Below are the code and all the weights of a small trained network. Each question names an input and a class and asks about switching units off, where a switched-off unit gives its printed mean instead of its output.

import numpy as np


def w(rows, s, z=0):
    codes = np.array(rows[::2]) - 128.0
    scale = np.full(codes.shape[1], s)
    scale[-1] = z or s
    return codes * scale


def norm(h):
    return h / np.sqrt((h * h).mean(-1, keepdims=True) + 1e-5)


def f(y):
    return np.maximum(y, 0)


def log_softmax(a):
    a = a - a.max(-1, keepdims=True)
    return a - np.log(np.exp(a).sum(-1, keepdims=True))


def net(x, mask):
    res = np.array(x, float).reshape(1, 8) / 4 @ E
    u = 0
    for l in range(2):
        y = f(norm(res) @ A[l][:, :-1].T + A[l][:, -1])
        res = res + np.where(mask[u : u + 4], y, B[l][:, -1]) @ B[l][:, :-1]
        u += 4
    return log_softmax(norm(res)[-1] @ U[:, :-1].T + U[:, -1])


A, B = {}, {}
E = w([
[179,24,37,143,131,145,137],'x0',
[111,144,98,122,159,80,108],'x1',
[192,143,132,57,179,144,73],'x2',
[168,96,144,3,126,69,234],'x3',
[78,82,123,120,154,126,134],'x4',
[88,107,112,135,101,92,115],'x5',
[102,84,133,77,158,162,122],'x6',
[142,128,144,143,123,157,150],'x7',
],0.0057)
A[0] = w([
[254,111,142,79,159,101,20,139],'0.n1',
[56,154,178,35,108,185,90,130],'0.n2',
[45,113,82,221,199,228,34,105],'0.n3',
[41,217,248,129,160,186,157,9],'0.n4',
],0.0048,0.0015)
B[0] = w([
[88,2,234,139,97,128,20,228],'0.n1',
[198,186,232,173,221,152,178,194],'0.n2',
[60,212,78,53,26,144,66,254],'0.n3',
[70,108,204,111,193,97,175,207],'0.n4',
],0.0058,0.0042)
A[1] = w([
[36,173,234,84,121,106,87,251],'1.n1',
[148,65,36,126,97,161,125,72],'1.n2',
[151,99,113,2,104,79,218,129],'1.n3',
[173,37,56,141,157,190,104,93],'1.n4',
],0.0066,0.0015)
B[1] = w([
[158,73,54,175,161,105,143,254],'1.n1',
[93,152,123,145,193,2,185,183],'1.n2',
[102,131,27,113,11,183,45,209],'1.n3',
[170,169,223,129,204,113,229,188],'1.n4',
],0.0096,0.007)
U = w([
[110,190,82,76,96,254,54,171],'0',
[158,137,149,141,216,47,196,5],'1',
[166,98,111,150,156,153,129,179],'2',
[154,90,155,146,132,123,114,136],'3',
],0.0083,0.0022)

Each question gives the input, the list of numbers given to net, and the class t.
The units are the neurons (one row each of A and B). Each row of codes is followed by its name. A weight is (code - 128) times the scale printed after its matrix; where a second scale follows, it is the last column's (A, B and U).
mask holds one flag per neuron, layer by layer. A switched-off neuron (its flag False) gives its mean, the last column of its row in B, instead of its output. The means were averaged over made-up inputs and are rounded, as every weight is.
A unit's drop is (log p(t) with every unit on - log p(t) with that unit switched off) / (log p(t) with every unit on - log p(t) with every unit switched off).
The circuit of an input: a set's keep is (log p(t) with only the set's units on - log p(t) with every unit switched off) / (log p(t) with every unit on - log p(t) with every unit switched off). Starting from all 8 units, units are removed one at a time, each time the one whose removal leaves the highest keep (on an exact tie, the one counted first), for as long as the keep stays at least 0.8.
units of the circuit, in order: the units of the circuit, biggest drop first
k most important neurons: the k neurons with the biggest drops, biggest first
k most important neurons of layer l: the k neurons of layer l with the biggest drops, biggest first
drop when u is switched off: that unit's drop, to one decimal
input [-2,-2,5,8,-8,-5,-6,5], class 0: units of the circuit, in order	1.n3
input [3,-1,5,5,-4,-7,-3,-8], class 0: 4 most important neurons	1.n3; 1.n1; 1.n2; 0.n2
input [-7,-6,2,-4,-3,5,-4,7], class 1: 2 most important neurons of layer 1	1.n3; 1.n1
input [4,-7,-2,-3,1,5,-1,-6], class 1: 2 most important neurons	1.n2; 1.n3
input [6,-6,-3,-4,-3,-2,-7,4], class 1: units of the circuit, in order	1.n3; 1.n2; 1.n4
input [7,-2,7,-6,-6,-7,0,4], class 1: 4 most important neurons	1.n4; 1.n3; 1.n2; 0.n2
input [7,0,2,-4,-4,-4,6,6], class 1: 2 most important neurons	1.n4; 1.n2
input [7,7,4,1,-2,7,3,-4], class 1: units of the circuit, in order	1.n4; 1.n2
input [1,0,8,-2,-6,-6,6,-3], class 3: 2 most important neurons	0.n1; 1.n3
input [7,5,7,8,0,-2,-8,-6], class 0: 2 most important neurons of layer 1	1.n3; 1.n1
input [8,-2,-6,-2,-3,-2,-3,7], class 1: units of the circuit, in order	1.n2; 1.n4
input [2,4,-1,5,5,-2,-1,-2], class 0: drop when 0.n4 is switched off	0.0
input [-6,-2,-3,7,7,-4,-6,-3], class 0: drop when 1.n2 is switched off	0.3
input [-2,0,-1,6,-5,-5,7,-7], class 0: drop when 1.n3 is switched off	0.8
input [3,4,-3,-7,5,-1,0,-2], class 0: units of the circuit, in order	0.n3
